The same points and some others measured another way (B), then each row and its match in B:
B:
0: [ 493  363  167  -21 -379 -245  245    4 -197   18  104 -192 -199  145
  110  -77  177    2 -219    1  -19 -344  141   95  -14 -141   27  -33
   23  -14  103  113   46   25 -170 -102  -91 -295 -203  200   88]
1: [ -65   -1   85 -113   58   29 -185 -453  355  161   42  267  429 -301
    8   91 -150   40  238  231  -54  612    1   -3  546  166 -109  291
 -221 -211   80  156  164   95  115 -161   40  504   92  -36 -109]
2: [-243 -129  258 -317 -152  -16 -360 -110  184 -113  158    4  139  -62
  115   43 -332  -30   35   66 -316   30  198  -97  408 -149    5  312
  -13  156   42   68  279   80   50  198   34  579   73   15 -304]
3: [ -75 -157  114 -429  -96  277 -185 -107  162 -309  179   89 -284 -163
  171   18 -416 -329   14   26 -493 -139  235  -99  405 -228  -14  440
  149  357  164   66  425   80   42  294 -176  101   81 -294 -238]
4: [-183 -103   32 -258 -106   -5 -241 -106  378 -262   19   72  -86 -224
  -95   74 -391 -207   80  124 -369   24  159   11  670   -4  -60  447
  -63  -56  123  -77  428  126  -53   89 -122  246  -23 -160 -478]
5: [ 321  -18  148 -303 -487 -113   68 -153  245  -44  215  -93   76 -121
  138   41 -226  -71 -117   89 -177  -54  351   83  518 -116 -196  549
   70   87  238  -76  230  135 -108   46  -26   49  -92 -111 -373]
6: [-127   19  339 -230 -335  -60 -236   26   76 -285   94 -199  -72  -20
  316  -84 -217 -319 -221 -171 -630   55  391  119  268 -200   17  122
  317  363  -95  372  373  -80  127  325 -117  280 -317   88  -48]
7: [-151  230  152   84  -67 -169 -394 -496  121  239  -14  314  280  -32
  -63  -62 -116  125  315  354   19  156 -129  -73  528  -14   57  163
 -508 -317  123  123 -124  199 -143 -172   81  797  317  316 -122]
8: [ 211  144  -62 -221  105  243  -83 -212  111 -186   73   92 -245  -49
  371 -277   89 -230  236   -8 -231   34   77   23  318 -234  121  104
   74  162   92  349  219  -21  245   62 -148 -110 -118  180  213]
9: [ 316   93  -98 -319  -46  207 -121 -291  152 -107  183  130 -226   14
  352 -297   -2  -95  342  141  -62 -252   90  -68  504 -370   81  382
  -91  135  286   97   94  134   86   52  -58    8  117  203  -48]
10: [ 154  113  484  -12 -140 -383  379  148 -433  425  199 -114  336   26
 -536  667  -27  544 -507  133  358  -81 -157 -261 -637  368  -69 -277
 -224 -283  -39 -242   89   54 -347 -328  112   20  181 -341  -69]
11: [ -31  172  418   59 -258 -101 -138 -535  -27  372  104  285  445 -172
    8  172 -216   13  -58  250 -133  484   43  -26  213  117 -127  148
 -232  -53   66  289  -76  111 -129 -103   40  693  252  -88   71]
12: [  97  298  277   11  158  -30  190  244 -454  -80   18 -182 -279  130
   17  106  258  -19 -320 -211 -160  -91  -83  -66 -634   35  232 -630
  174  110 -244  399  269 -213  112  -26 -165 -350 -272   64  525]
13: [-204 -114  269 -226  174 -193   64  292 -257  115  168  -33   49   32
 -648  619 -229  510 -207  178  278 -413 -271 -446 -379  227   85 -123
 -338 -285   15 -488  299  128 -303 -177   85  124  364 -352 -394]
14: [ 149  221  114  156  101 -379  407   82 -125  283  -64   37  143 -153
 -794  611   31  410 -256  255  402   39 -338 -122 -230  575  -70 -224
 -429 -719   12 -352  200  104 -390 -570  -36 -253   70 -328 -204]
15: [   9   23  332  -90   55 -380  188  192 -249  344  166 -116  393   54
 -538  571   16  675 -247  165  467 -108 -237 -322 -423  325   12 -234
 -343 -419  -44 -344  132   76 -229 -349  197  169  195 -132 -219]
16: [ 405  271  198   27  -21 -308  427   81 -341  337  128  -76  111   81
 -391  380  217  488 -242  157  481 -217 -230 -182 -439  244   18 -265
 -291 -391   59 -205   17   67 -271 -429   53 -280   96  -72   44]
17: [ 388  244   85  -65 -221   54  266 -134   -6 -118   36    8 -301 -153
  106   -2  -19 -345 -199  -16 -321   43  180  160  150    2  -70  106
  166   95  100  253  265  -10  -55  -31 -275 -427 -238 -189  145]
18: [  -9   76   57 -245  400  185   79  334 -326 -274   75  -84 -533  118
  -90  116  100   13  -73 -128  -95 -449 -181 -268 -457  -89  308 -396
   63  115  -94   81  411 -103  105   48 -184 -431  -33  -73  218]
19: [  33   83    6 -274   69  166    5  266 -129 -480   42 -112 -740   60
   28  -44 -105 -322 -107 -120 -416 -576   63  -88   -9 -231  210  -43
  175  234   32   68  475  -31  -15  205 -305 -451 -145 -102  -17]
20: [ 209   59  152 -135 -460 -186  -15 -365  295  130  130  113  234 -202
  -56  114 -297  -19  -12  274  -82  113  208   70  666   36 -232  587
 -199 -159  283 -120   95  230 -249 -112   -1  314  101 -131 -438]
21: [ 281  116   68 -245  242  125  202  132 -217  -61  155 -119 -175   78
  145   24  267  125  -40 -117   70 -119  -64 -152 -354  -75  178 -285
  112  107  -50  195  263 -115  225  -61  -62 -386 -138   61  330]
22: [ 120   42   -5 -320   65  132   70  267 -119 -391  103 -123 -632   63
  -23   19  -76 -171  -90  -76 -250 -602   38 -132  -31 -207  171   10
  115  172   82  -52  438    6  -39  136 -234 -464  -82 -125  -93]
23: [ 345   41  224 -236 -464   10  187 -216  134  -33  190  -23   10 -221
  178   98 -241 -264 -259   24 -341  153  371  135  342  -32 -232  440
  215  217  178  133  266   59  -72   69 -142  -97 -146 -314 -126]
24: [-370 -187  197 -275  -76 -150 -284   50  254 -150   67   -9  116 -146
 -282  289 -435   64  -39  129 -235  -32   90 -128  421   86  -36  309
 -141 -129   31 -214  425  127 -114   65    8  473   79 -182 -581]
25: [ 160  154 -158 -207  284  192    2   70   20 -318   -1  -10 -482   24
  130 -181  156 -154  186  -56 -143 -246  -65  -47  118 -161  225  -99
   30   19   34  173  347  -46  183   -5 -202 -397 -175  155  149]
26: [-158  -26  237 -161  135 -175 -134  -71 -162  312  186  166  266   55
 -464  402 -176  576   86  348  397 -277 -311 -440  -86  109   89   29
 -555 -346  127 -382   22  225 -277 -233  193  520  566  -78 -336]
27: [-112  182  326   48  349 -116  210  267 -441   96   -6  -86    1   17
 -380  449  158  253 -337  -80   70   94 -288 -218 -759  340  182 -692
  -49 -182 -291  167  302 -161   18 -216  -68 -166  -79 -163  353]
28: [ 261   29   16 -272 -187   28  220  137  129 -329   75 -161 -379 -144
    4   86 -143 -281 -226  -78 -338 -177  240   96  240  -22  -68  231
  237  104   98   -8  491    2  -37   65 -250 -497 -310 -269 -192]
29: [-301 -138  160 -304  155   63 -413 -225   88   93  187  234  210  -23
  -93  132 -284  265  295  270   55  -80 -130 -356  299 -105  104  248
 -373  -64  132 -122  121  186  -22   15  139  722  475   23 -306]
30: [-203   19  140 -177   38  264 -306 -353  134 -146   43  300 -139 -208
  145  -40 -328 -359  145  114 -490  197   75  -55  421 -110   35  247
  -28  197   84  314  262   66   71  175 -181  367  153 -153   16]
31: [-120  -68  290 -106 -113 -471   39  100   51  260  114  -94  486  -73
 -596  569 -198  570 -193  242  324   -1 -108 -208   41  362 -105   85
 -386 -510   19 -453  204  158 -299 -311  196  396  162 -165 -564]
32: [ -15  -11   23 -357  153  372  -64   98  -37 -470   85    4 -620  -65
  210  -77 -163 -438  -28 -145 -542 -258  124  -81   60 -244  165   41
  285  411   26  255  509  -71  171  296 -312 -330 -120 -200  118]
33: [-141 -101  106 -344   23  237 -359 -343  168  -56  190  266    1 -107
  166  -48 -326  -84  285  199 -223  -24   55 -205  482 -238   46  416
 -158  174  204   70  168  156   48  155  -12  514  336  -49 -189]
34: [  57  271  170   12  139    1  239  296 -347 -247  -66 -135 -523   12
 -187  185   83 -207 -362 -166 -301 -207  -75  -19 -448  110  176 -476
  165   36 -168  242  415 -146  -38  -24 -315 -553 -281 -177  305]
35: [ -64  -44  260 -264  493  198  130  142 -514  185  249  130  -70   69
 -319  470   -5  427  -80   88  295 -273 -391 -563 -776   88  229 -395
 -213   17  -24 -109  201    5  -15 -120   31  -49  464 -336  215]
36: [-185  -41  198 -149  -69 -118 -238 -257  174  135   97  182  295 -147
 -209  225 -302  165   99  272  -12  137  -29 -153  402   96  -54  292
 -329 -214  117 -116  147  182 -138  -96   75  593  270  -89 -365]
37: [ -91  212  203  -26  271 -195   25  335 -406  -21   15 -160 -195  228
 -293  209  192  320 -146  -33  139 -401 -280 -257 -530   57  306 -564
 -174 -197 -176    7  217  -67  -55 -147  -18  -90   -8  169  146]
38: [-129  112  244  -83  188 -117  158  389 -447  -89   42  -85 -395   97
 -544  458 -103  171 -343   19    5 -552 -255 -314 -569  148  199 -394
 -145 -135  -77 -205  348    8 -285  -90 -144 -265  136 -304  -59]
39: [-128  363  200  252  378 -117   70  -80 -394  246 -119  243  -53   -8
 -513  338  113  222  -55  194  173   50 -489 -226 -444  340  206 -567
 -441 -446 -120  117   51   14 -196 -373  -94   66  238  -62  310]
40: [   8  192  408   67  236 -131  253   43 -455  346   82   33  253  -21
 -350  502  133  371 -314   41  218  239 -288 -247 -732  363   83 -563
 -158 -199 -192  150  122  -88  -49 -296   26   20  105 -213  367]
41: [-202   27  267  -34  294 -201    2   35 -156  280   58   62  376  -47
 -462  473    1  505  -63  164  307  181 -316 -298 -310  350   81 -308
 -356 -397 -121 -108  172   27  -61 -312  135  329  207  -93  -41]
42: [-176  169  208   71  -42 -135 -265 -455   52  279    4  360  263 -127
 -260  162 -238  127  175  384   27  174 -177 -138  376  127   -7  168
 -512 -335  136    7  -50  218 -245 -208   40  688  408    3 -172]
43: [-102  139  242    2  212 -288  -13   60 -278  301   75   42  234  116
 -473  378   69  584  -18  225  424 -175 -368 -341 -330  213  156 -324
 -479 -443  -42 -207   32   93 -196 -334  153  304  304   78  -80]
44: [ 304  252  126 -115 -230   59  -55 -301   11  -36  110   42 -109    9
  417 -268   62 -220   63   16 -262   35  194  101  298 -257   38  138
   69  205  109  403   55    9   95   63 -106   60 -115  235  224]
45: [-345   67  458  -40   64 -155 -299 -116 -205  225  100   71  370   51
  -93  227 -102  267  -63   91  -45  194 -111 -234 -185   71  125 -245
 -214  -46 -156  213   69   -5   16  -21  133  741  204  117   92]
46: [  75  -26  278 -209  173   21  443  388 -388  -49  142 -128 -248  -92
 -467  624 -109  131 -514  -76  -10 -210 -125 -267 -701  293   25 -317
  110    6  -88 -157  496  -68 -144 -102 -171 -559  -11 -642   35]
47: [ 619  257  105  -83 -379 -121  390 -152  -10   84  144  -82  -52  -80
  108   27   92  -65 -208   50  -15  -11  204  148  144    0 -145  191
   72  -25  181   93  114   45 -119 -169 -116 -398 -206  -78   43]
48: [ -21   31  334 -195 -395  -30  -98  -85   95 -204  102 -104  -46 -134
  233   18 -283 -368 -279  -99 -608  162  390  144  294  -99  -92  225
  294  324  -19  327  357  -37   35  248 -160  177 -260 -127  -63]
49: [ 327  376  217   37 -106   52  196 -117 -248  -39   25  -34 -235   -3
  282 -109  200 -282 -217 -127 -311  132  105  131 -191  -60   76 -274
  214  202  -73  559  146 -141  109   -3 -230 -299 -295   73  543]
50: [-100  -73  118 -246 -159 -136 -306 -248  282   69  142  114  267  -74
  -63   64 -279  188  213  273   12  -30   59 -129  610  -70  -38  453
 -318 -173  195 -179  122  219 -104  -42  122  617  241   91 -489]
51: [ 349  287  241  -23  101   21  370   67 -401  108  103  -87 -113   34
   37  160  284   68 -287 -112   28   58  -76  -66 -584   93  102 -460
  123   62 -116  332  170 -149   88 -154 -122 -433 -173  -71  530]
52: [ 276  106  136 -103 -370  -91   -5 -511  290  213  133  192  324 -234
   93   29 -186  -32   75  273  -57  336  184   93  641   38 -225  521
 -177 -123  256   68   27  184 -115 -145   13  338   90  -63 -216]
53: [-374 -100  393 -158  115    0 -207 -107  -33  103  103  117  328 -164
 -156  362 -274  108 -112   68 -190  380  -36 -204  -71  189    9  -68
  -77   13 -126  158  286  -11   64   27   36  567  152 -232  -24]
54: [ 440  316   57    0 -369   32   26 -604  136  158   89  277  -10 -147
  241 -195  -64 -235  145  264 -137  137  145  141  597 -137 -121  431
 -169  -20  315  244  -94  180 -146 -114 -119  123  105   61   50]
55: [ 325  116   36 -275   69   88  217  150 -303  -73  208  -32 -463  137
 -109  111   31  125  -57   71  130 -684 -117 -276 -252 -178  165  -36
 -101   50  184 -183  187   87 -166  -56 -108 -432  191 -124  -14]
56: [ -90  134  321   10    3 -302  187  253 -408  124   55  -24 -150   55
 -713  587 -184  318 -380  176  154 -475 -270 -303 -458  272   77 -258
 -332 -330    4 -358  216  118 -483 -229  -58  -55  274 -356 -239]
57: [-285  -69  253 -107  538  -15  134  223 -223  122   32   29  201 -151
 -533  626  -20  379 -197   18  169  278 -346 -342 -592  469  105 -487
 -148 -280 -242  -44  426  -94   69 -250    7   -2   85 -387   93]
58: [ -51  148  328   78  -29 -225  -58 -396  -70  495   89  278  549 -126
 -324  359 -111  388   18  354  269  349 -211 -189   48  289  -73   14
 -491 -393   68  -20  -99  166 -217 -342  152  635  390  -75  -64]
59: [-317  -71  122 -239   83   27 -478 -257  212  -18   92  197  166  -54
   18  -13 -259   89  312  214 -122   36  -31 -191  499 -123   93  264
 -288  -62   87   24  162  142   47   59   76  719  276  151 -276]
60: [ 201  -35  211 -349 -213   58  244  293  -54 -353  164 -300 -352  -76
  120  155 -141 -280 -436 -244 -453 -167  333   54 -104  -68  -35   60
  461  361  -32  129  558 -118   69  215 -235 -496 -391 -326  -33]
61: [  -1   45   48 -244 -136  271 -166 -246  111 -302   70  224 -492 -165
  114  -81 -392 -500   57  111 -550 -215  159  -19  495 -232   13  411
   36  270  228  136  312  129 -103  225 -297   14  128 -262 -143]
62: [ 412 -108  105 -464 -306  227  115 -313  114   39  368  142  -41 -155
  211   73 -300  -69   22  187  -78 -164  241 -134  376 -229 -166  655
   18  285  392 -120  158  200  -94   83  -39  -22  274 -358 -252]
63: [ 175  145  135 -125  145  -75  294  314 -294  -80   72 -175 -273   61
 -246  274  123  143 -272  -68   59 -301 -121 -156 -446  111  133 -338
   19  -92  -69  -41  342  -65  -62 -139 -123 -473 -126 -142  102]
64: [-301 -181  270 -247  -63 -255 -155   90   76   68  141    3  244  -85
 -504  492 -411  353 -115  232   71 -163  -63 -281  161  184  -47  227
 -324 -276   70 -430  305  189 -279  -88  109  482  291 -272 -629]
65: [-311  154  211   49   79   18 -366 -411   80   86  -57  329  150 -161
  -48   34 -208 -109  173  210 -265  371  -95  -57  347   73   61   30
 -279 -124  -11  314   94   75   -6  -41  -61  654  193   53   51]
66: [-319  -46  393  -85  198 -102  -43   16 -194  209   96   99  302 -116
 -427  543 -206  309 -200  126   46  217 -208 -300 -329  324   32 -223
 -222 -182 -129  -34  255   15  -92 -142   55  398  243 -320  -50]
67: [ 238  249  254   91  173 -168  417    4 -370  361   63   48  175  -60
 -428  488  177  376 -281  119  346  149 -298 -184 -580  405   12 -422
 -230 -354  -66   -3  101  -18 -154 -429  -11 -234   88 -254  256]
68: [ 327  167  -22 -231  -36  -98  106  210  -65 -202  109 -243 -325  176
  100 -115  199   88   -6  -58   35 -489   50  -44   28 -205  160  -50
   25  -18   62  -22  242   -2   25  -36  -66 -365 -212  264  -37]
69: [ 322   19 -154 -306  -67    6   96    0  316 -236   85  -96 -182 -104
   84  -78    6  -59  115   39  -58 -131  153   62  502  -82  -29  339
   29  -89  176  -88  364   67   64  -64  -99 -319 -227   37 -276]
70: [ 522  239  106 -124  -46  -86  361   33 -223  129  173 -133  -51   87
   56   70  289  221 -133   -3  236 -158  -26  -66 -266  -13   48 -159
   -7  -61   64   68   94  -23    4 -218  -17 -414 -117   71  218]
71: [ 275  -48 -118 -350   96  214   54 -182  323 -139  133   50  -14 -208
  237  -78    4  -89  204   33  -89  214  126   14  440  -61  -40  322
   80   43  143  112  347   17  254  -35  -76 -183 -143  -54  -49]

[ -79 -143  -32 -103   53   -9   48   27  129  -14  -47  -14  169  -16
  -84 -110  141  -40   27   78  155  114  173  103    8   76   71  -11
   97  113   99 -172  101   75  139]  67
[ -61  142   49   62 -203  146   -6 -306  -47  -78 -177 -146   63  118
  303  159  -56  -43   10  -33 -133  -67  139 -282   19  -94 -115  -38
 -222 -127  108  352  -65  -12  -23]  70
[   3   51  -25 -127 -107  -62   91 -227  -69  -82  -24  -74  129   77
   -6  -26   12   38  -82   35 -173  -15    8 -113 -121    7   85  -15
 -200   -8   22  114  -49   -3  -61]  33
[ -20  191  -49    1   85  -78  -24   83   50  192   89   73  -42  -86
  -94  -63  -53  -84  154  -48  151  126   36   28  126  -27  -95 -219
  119 -135  108 -240  117  101  -75]  17
[  34   42   -3  -62  -33  -57  183  -89   -9  -46  -56  -26   65    1
 -142  -51   50  -71   18   -9   21  110  137  -65  -10    3   41  -54
  -40   25   59 -167   77   80  -98]  28
[-116   18   -2   -6    3  166 -220   50  177  129  -95 -100  146   30
  275   27  -34  -88   40   51  123   23  121  -19  108   14 -149  -21
   49  -97  153  229   50  -42  236]  58
[-145  141  -45  281   58   76  -48  -86   15   78  146   88 -209 -204
   21  -47   16   51  251  -81  103  -41  -51   37  156  -60 -204 -274
  -10  -46  104 -215  -32  201  103]  6
[ 295   13  -26    6  162 -174  357   93  -28 -109   66   24   30 -185
 -233  -78   54  113 -120   30   42  -76 -161   25  -71  115 -102   45
 -191  219 -111  -72  -60  -32 -139]  20
[  37  141  -52  130  137   55  -93  140   87  182  152    5  -73 -188
   24 -112  -93   20   59   -4   62  -59 -199   69   85   40 -247 -100
  -69  -49   29   14  -33    6  149]  37
[-102  316  -46   65  130 -286  -23   26 -136   29  315  212 -259 -265
 -249   -1   43   49  247 -145  247  127  -65   93  177  -58  -78 -452
  170  -74   38 -571  105  264 -214]  60
[ -91  -88   31   28  -81  164  -51 -168   89 -125 -207 -140  201   80
  381  153   68   39  -42   75   27 -119  166 -129   18    9 -117   60
 -125   48  107  426  -77  -64  178]  15
[ 163  152   -5    0    9  -97  251  -39  -55   -5   -6   -4  -13  -57
 -179  -43  -30  -51    1  -47  -15   61   12 -100   -2   -2  -59  -64
 -120   -7    6 -132   36   44 -207]  36
[-249  126  -30  -86  -70   90 -355  -63  108  194   -8  -61  114   92
  269   19  -71  -90  108   19   50   77  115  -30   99  -47  -49 -162
   99 -246  198  153   73   22  177]  29
[ 142   95  -34    6   72  -72  161   24   -5   20   54   -5   11 -100
 -118  -80  -27   19  -32    1  -10  -15  -96  -19  -19   46  -93  -33
 -137   34  -16  -41  -17    3  -66]  59
[ -89 -414  -37  -79    8  165  117  -81  235 -112 -231 -114  351   79
   95 -114  226   32  -73  194   58  -22  240   86  -97  126   97  200
  -35  261  114  144  -13  -16  342]  24
[ -41  148  -94  243   77   88   33  -52   65  235  119   85 -153 -145
  -28 -143  -78   15  228  -52    2  -44  -97   24   99  -52 -196 -215
  -53 -110  115 -153  -40  137   56]  0
[ -41 -184  -28   58  -31  150   78 -193  106 -104 -161 -101  207   48
  263   22   96  119  -57  116  -61 -185   62  -57  -74   48  -70  104
 -205  135   69  375 -146  -58  204]  11
[-113   14    7 -207  -78 -149   14 -160  -80 -177   20  -36  125   29
  -88    4  131   15  -39   21   18  110  123  -22  -56   27  166  -96
   -9   56   35 -137   63   90  -40]  46
[ 253  466    8   74   -2  -58   38    9  -97  172   43  -37  -98  -49
  130  120 -290  -50  -19 -111 -101  -83 -190 -264   77  -76 -327 -124
 -241 -270   -5  299  -56 -114 -297]  54
[  96   91   28   -5   32  -31   83   17   23  -55  -94  -44   86  -31
  125  127   -1  -15  -30   -2  123  -21   81 -105   70   10 -164  -25
  -56   16   39  158   12  -46  -87]  41
[ 156  208    1  -68   69  -48   -1  167   31  126   53  -56   25  -80
  -63  -53 -124 -102  -56  -17   45   71  -84  -42   47   42 -148  -28
  -60  -91    4   17   70  -56  -54]  25
[-114   50   71 -163 -141   58 -110 -104   61  -67 -262 -144  240  181
  291  211   27 -160  -10   19  134  127  374 -191   90  -43  -16  -17
   75 -109  169  242  130  -34  -15]  71
[ -2  44 -36 -45  59 -25  -2  39  77  77  15  -8  81 -40  -9 -58   4 -28
  24  27  80  44  28  26  32  34 -57 -68  13 -15  72 -31  46  19  41]  8
[ -55  -40  -25   26   28  -22   46 -112   10 -114    7   -5   74  -65
   76   23  107  116    5   41   50  -84    8    8  -10   38  -55  -59
  -88  110   34   63  -66   40   73]  51
[ 300   88   41 -107  110  -36  176  283   98   50 -100 -104  130  -66
 -123  -36  -68 -175 -139   20  148  124   48  -52   43   99 -155  123
  -36   36  -17   19  130 -114  -85]  14
[ -12  162   -6    1   65 -168   31   -9  -93  -90  161   56  -81 -172
 -120   13   58   63   50  -55  118   33  -62   22   59   12  -64 -199
  -11   37  -15 -223   25  114  -88]  23
[ 144   69  -49   20  167  -17   66  222  116  167   92    7   10 -159
 -153 -172  -54  -49    5   20  105   44 -110   94   47   84 -151  -20
  -17   17   12 -124   52   -7   62]  65
[-144 -140  -93 -193  119 -173  -60   12   63  -35  157   61  169  -75
 -125 -148  181  142  -13  114  112   35  -33  224  -71  121  151  -95
   91  150   32 -188   23   74  159]  3
[  99 -109  -81  -92   75  -60  156  -18   40  -17   88  -36  142  -69
 -171 -224   56  114 -128  110 -129  -71 -177   94 -173  132   56   84
 -206  161  -49   10  -85  -28  116]  19
[ -99 -110  -79   74   96   81   13   24  111   63  153   10  -21 -178
 -221 -304   98   28   82   52   24   38  -90  201  -20   91   15  -57
  -29  125   46 -320    5  156  307]  44
[  37   -7 -106  -36  137   41   19  171  246  350  -34   36  142    8
  -39 -188  -71 -119  105   65  122   99   72   94   65   40  -79  -45
  125 -105  164  -70  107   -6   80]  39
[ 131  131  -69  121  142   97   36  192  164  323   62    7  -41 -126
  -78 -200 -152 -105   90   -6   49   27 -112   45   88   29 -231  -52
  -34 -109   77  -65   37   -1   82]  7
[ -44  133  -23   35    1   39  -43  -27   58  121  -15  -12   17  -18
   82   -5  -51  -65   99  -21   57   39   63  -52   89  -31 -117 -127
    2 -120  117   11   43   46   11]  16
[  91  227  -35  -36  -57  -85   64 -173  -77   57  -12  -24   62   61
  144   83 -121   53  -29  -18 -148 -101  -71 -193  -39  -48 -103  -93
 -209 -151   38  291  -85  -69 -202]  22
